Look-ups in named tables: a row name and a column name give one cell, copied from the table.

Table zozanud
           vez  nubifi
pudor    -7362   -1550
zug      -2855    -162
zabako   -9629   -1119
ramomef   3160   -1705
folonok  -1715    -148
mabupi    7632    -803
tov       -926    -139
sop      -8904    -600

What is the vez of zabako in zozanud?
-9629
What is the vez of ramomef in zozanud?
3160
What is the nubifi of ramomef in zozanud?
-1705
What is the vez of folonok in zozanud?
-1715
What is the nubifi of sop in zozanud?
-600
What is the vez of sop in zozanud?
-8904
What is the nubifi of tov in zozanud?
-139
What is the vez of mabupi in zozanud?
7632
Which row has the largest nubifi? tov

Table mut
|  | kam | mup | zera | fakono | duzito |
|---|---|---|---|---|---|
| keku | 18.3 | 52.7 | 14.6 | 28.6 | 23.8 |
| netute | 28.4 | 52.7 | 31.5 | 32.2 | 28.4 |
| vadipu | 41.9 | 52.7 | 33.7 | 23.0 | 58.1 |
| kotuk | 56.9 | 52.7 | 99.5 | 25.8 | 64.8 |
| kip | 63.1 | 52.7 | 4.4 | 32.7 | 86.9 |

What is the kam of kip in mut? 63.1
What is the zera of netute in mut? 31.5
What is the zera of vadipu in mut? 33.7
What is the zera of keku in mut? 14.6
What is the duzito of netute in mut? 28.4
What is the kam of netute in mut? 28.4
What is the zera of kip in mut? 4.4
What is the duzito of kip in mut? 86.9
What is the kam of keku in mut? 18.3
What is the duzito of vadipu in mut? 58.1
What is the mup of kotuk in mut? 52.7
What is the kam of kotuk in mut? 56.9
What is the duzito of kotuk in mut? 64.8

rogakip
|  | suf | lafudus | kom | lom |
|---|---|---|---|---|
| gotiza | 28550 | 46740 | 50507 | 64950 |
| kogamov | 47186 | 42071 | 49515 | 56890 |
| zudu | 57732 | 36861 | 48044 | 60256 |
| manef | 51483 | 22738 | 41036 | 55446 |
| bebavi | 33614 | 61619 | 45154 | 57153 |
| muziput | 49243 | 54935 | 46368 | 26963 |
| pok | 51655 | 46011 | 55620 | 37986 |
| geme | 39929 | 85103 | 46042 | 21694 |
| tudan | 50830 | 85978 | 65212 | 33441 |
| merodo | 37100 | 46316 | 53284 | 62513 |
| lino | 68333 | 64327 | 60901 | 88819 |

kom of merodo: 53284
kom of kogamov: 49515
lom of merodo: 62513
kom of muziput: 46368
kom of geme: 46042
lom of muziput: 26963
kom of manef: 41036
suf of geme: 39929
lom of kogamov: 56890
kom of bebavi: 45154
lom of gotiza: 64950
lafudus of zudu: 36861
lafudus of tudan: 85978
suf of lino: 68333
suf of bebavi: 33614
suf of kogamov: 47186
lafudus of gotiza: 46740
lom of zudu: 60256
suf of merodo: 37100
lafudus of geme: 85103

dozup =
           git    von    bik  papoge
nom      -21.1   45.2   38.9    29.4
zukipas  -41.9  -64.5   22.0     1.2
balike   -50.6   59.1   88.1     8.2
bom       46.3   -2.2  -45.2   -29.5
zapimi     4.9    5.3  -48.4    -9.6
puv      -11.4    9.0  -71.1   -39.7
saro     -22.9   22.7   21.5   -11.3

saro, papoge: -11.3
nom, bik: 38.9
zukipas, git: -41.9
zukipas, bik: 22.0
saro, bik: 21.5
balike, papoge: 8.2
zukipas, papoge: 1.2
puv, papoge: -39.7
balike, git: -50.6
puv, von: 9.0
nom, von: 45.2
saro, git: -22.9

bufi.csv
,rutor,zan,bam,novakep,gik,luku,limil,fop,pev,bokezum
zukeruf,158,143,145,150,160,139,83,107,112,229
gagife,118,130,99,157,186,181,136,102,113,203
loz,109,125,87,207,128,151,171,103,159,129
daz,170,137,112,163,125,117,96,137,127,194
kiget,151,125,115,155,144,139,111,105,119,192
ropub,108,167,114,155,85,116,96,127,114,82
dal,113,191,94,171,94,133,123,104,109,84
puv,63,209,89,210,138,168,212,188,237,112
rudapuz,128,136,97,163,142,147,101,106,118,161
kazovul,108,167,115,152,108,129,93,118,118,108
godigad,136,170,110,150,145,182,130,92,95,132
kesara,108,195,111,153,95,131,130,145,102,91
kiripap,209,132,185,149,112,122,101,136,106,177

What is the limil of kiget in bufi? 111
What is the limil of puv in bufi? 212
What is the fop of godigad in bufi? 92
What is the bokezum of daz in bufi? 194
What is the zan of ropub in bufi? 167
What is the limil of zukeruf in bufi? 83
What is the gik of kesara in bufi? 95
What is the fop of loz in bufi? 103
What is the limil of dal in bufi? 123
What is the bokezum of godigad in bufi? 132
What is the bam of kesara in bufi? 111
Row with the largest pev: puv

bovun =
|  | gab | nit | pom | pes | lof |
|---|---|---|---|---|---|
| ripufe | 52.955 | 24.542 | -63.316 | 28.429 | -23.487 |
| rovaful | 27.540 | 26.942 | -57.008 | 25.756 | -34.196 |
| koma | 30.942 | 13.409 | -47.467 | 9.856 | -26.228 |
| vitam | 26.636 | 24.880 | -32.848 | 6.239 | -26.440 |
| mavusa | 10.243 | 20.687 | -25.608 | -15.906 | -16.829 |

What is the pom of mavusa in bovun?
-25.608
What is the lof of ripufe in bovun?
-23.487
What is the pom of koma in bovun?
-47.467
What is the pes of mavusa in bovun?
-15.906
What is the lof of vitam in bovun?
-26.440
What is the pom of ripufe in bovun?
-63.316
What is the nit of koma in bovun?
13.409
What is the nit of ripufe in bovun?
24.542
What is the nit of rovaful in bovun?
26.942
What is the pes of ripufe in bovun?
28.429
What is the gab of vitam in bovun?
26.636
What is the pes of koma in bovun?
9.856
What is the nit of vitam in bovun?
24.880
What is the pes of rovaful in bovun?
25.756
What is the pom of vitam in bovun?
-32.848
What is the gab of mavusa in bovun?
10.243
What is the lof of mavusa in bovun?
-16.829
What is the lof of rovaful in bovun?
-34.196

devokif:
	fazata	remu	kotamed	giz	vufo
sab	-0.3	-0.1	-0.3	0.3	-0.1
sugazo	0.5	0.1	-0.2	-0.3	-0.3
bal	0.5	0.1	-0.1	0.2	-0.1
kimo	-1.0	-0.2	-0.3	-0.4	0.2
vez	0.2	0.5	0.0	-0.3	-0.9
nibo	0.1	0.8	0.1	-0.3	-0.6
kob	-0.7	-0.2	-0.2	0.1	0.1
gomego	0.7	0.1	-0.1	-0.2	-0.5
mido	0.6	0.1	0.0	-0.2	0.2

sugazo, fazata => 0.5
kimo, fazata => -1.0
mido, vufo => 0.2
kob, vufo => 0.1
mido, fazata => 0.6
kimo, vufo => 0.2
gomego, kotamed => -0.1
vez, giz => -0.3
mido, kotamed => 0.0

Table revit
,nimi,zoromak,zufuti,rebup,popara,sofu,gat,sidonug,rufo
rabe,89,79,175,131,114,86,132,92,165
vos,130,124,111,100,108,126,138,125,131
vuvotus,139,126,117,115,115,126,133,157,150
tononed,129,151,110,84,129,92,112,122,132
ganaze,168,133,105,197,59,164,196,137,146
kavemuv,116,121,141,125,94,151,121,129,147
manil,150,96,71,128,105,220,72,159,85
dur,116,147,112,75,111,201,80,96,101
sil,148,136,116,143,102,155,116,164,117
zal,105,110,144,107,123,125,73,116,115
nusituk,142,90,93,154,89,131,58,152,93
gibeneg,131,112,120,105,139,156,109,110,103

sil, sofu => 155
ganaze, nimi => 168
dur, zoromak => 147
tononed, zufuti => 110
rabe, popara => 114
manil, sofu => 220
ganaze, sofu => 164
kavemuv, sidonug => 129
tononed, sofu => 92
gibeneg, rebup => 105
rabe, gat => 132
Which row has the largest sidonug? sil

Table nul
,kel,lapuder,mekile,melovig,nimuv
ketez,1.722,9.209,6.696,8.493,4.935
gek,4.212,9.052,8.581,4.690,6.936
noluzib,8.575,8.532,5.783,7.469,3.638

What is the mekile of gek in nul?
8.581
What is the nimuv of gek in nul?
6.936
What is the melovig of noluzib in nul?
7.469
What is the kel of noluzib in nul?
8.575
What is the kel of ketez in nul?
1.722
What is the nimuv of noluzib in nul?
3.638
What is the kel of gek in nul?
4.212
What is the lapuder of gek in nul?
9.052
What is the nimuv of ketez in nul?
4.935
What is the lapuder of ketez in nul?
9.209
What is the melovig of gek in nul?
4.690
What is the mekile of ketez in nul?
6.696
What is the lapuder of noluzib in nul?
8.532
What is the mekile of noluzib in nul?
5.783
Row with the largest kel: noluzib

